Below is a small trained network, with its code and all its weights. Each question gives an input and a class and asks what happens when units are switched off, that is, made to give their printed mean instead of their output.

import numpy as np


def w(rows, s, z=0):
    codes = np.array(rows[::2]) - 128.0
    scale = np.full(codes.shape[1], s)
    scale[-1] = z or s
    return codes * scale


def f(y):
    return y / 2 * (1 + np.tanh(0.7978845608 * (y + 0.044715 * y**3)))


def log_softmax(a):
    a = a - a.max(-1, keepdims=True)
    return a - np.log(np.exp(a).sum(-1, keepdims=True))


def net(x, mask):
    res = np.array(x, float).reshape(1, 7) / 4 @ E
    y = f(res @ A[0][:, :-1].T + A[0][:, -1])
    res = res + np.where(mask, y, B[0][:, -1]) @ B[0][:, :-1]
    return log_softmax(res[-1] @ U[:, :-1].T + U[:, -1])


A, B = {}, {}
E = w([
[188,112,223],'x0',
[199,155,229],'x1',
[215,103,54],'x2',
[220,164,162],'x3',
[112,100,113],'x4',
[163,198,196],'x5',
[1,141,83],'x6',
],0.0067)
A[0] = w([
[188,104,69,255],'n0',
[138,139,111,43],'n1',
[89,119,159,105],'n2',
[193,102,59,115],'n3',
[67,128,83,91],'n4',
[117,85,95,234],'n5',
[129,111,186,72],'n6',
[88,177,180,94],'n7',
[200,161,233,171],'n8',
[120,168,254,189],'n9',
],0.011,0.0073)
B[0] = w([
[203,166,2,249],'n0',
[150,89,184,109],'n1',
[89,108,150,137],'n2',
[186,117,140,177],'n3',
[90,174,148,202],'n4',
[150,149,88,235],'n5',
[150,119,209,132],'n6',
[78,159,153,148],'n7',
[195,107,110,255],'n8',
[156,105,69,235],'n9',
],0.0092,0.0081)
U = w([
[183,114,107,254],'0',
[148,104,247,2],'1',
],0.014,0.0026)

Each question gives the input, the list of numbers given to net, and the class t.
The units are the neurons (one row each of A and B). Each row of codes is followed by its name. A weight is (code - 128) times the scale printed after its matrix; where a second scale follows, it is the last column's (A, B and U).
mask holds one flag per neuron, in row order. A switched-off neuron (its flag False) gives its mean, the last column of its row in B, instead of its output. The means were averaged over made-up inputs and are rounded, as every weight is.
A unit's drop is (log p(t) with every unit on - log p(t) with that unit switched off) / (log p(t) with every unit on - log p(t) with every unit switched off).
The circuit of an input: a set's keep is (log p(t) with only the set's units on - log p(t) with every unit switched off) / (log p(t) with every unit on - log p(t) with every unit switched off). Starting from all 10 units, units are removed one at a time, each time the one whose removal leaves the highest keep (on an exact tie, the one counted first), for as long as the keep stays at least 0.8.
units of the circuit, in order: the units of the circuit, biggest drop first
top k neurons: the k neurons with the biggest drops, biggest first
drop of u: that unit's drop, to one decimal
input [8,8,-5,1,2,8,4], class 0: top 2 neurons : [n9 n8]
input [-3,5,-2,-2,0,-1,6], class 1: units of the circuit, in order : [n0 n8]
input [2,8,-6,-2,8,-4,0], class 1: top 3 neurons : [n0 n6 n5]
input [0,3,-1,-7,-2,1,8], class 1: top neuron : [n0]
input [-2,6,-5,-8,-4,5,7], class 1: top 2 neurons : [n0 n7]
input [-3,3,-6,-6,-6,-6,6], class 1: units of the circuit, in order : [n0 n9]
input [-2,3,-8,2,2,5,7], class 1: top 2 neurons : [n0 n7]
input [-4,-2,-4,4,2,4,3], class 1: units of the circuit, in order : [n0 n8]
input [-2,-2,-1,-8,-8,1,8], class 1: drop of n9 : 0.2
input [1,2,-3,-4,-5,6,6], class 1: drop of n9 : -0.2
input [5,-2,-7,6,4,-8,0], class 1: drop of n8 : 0.2
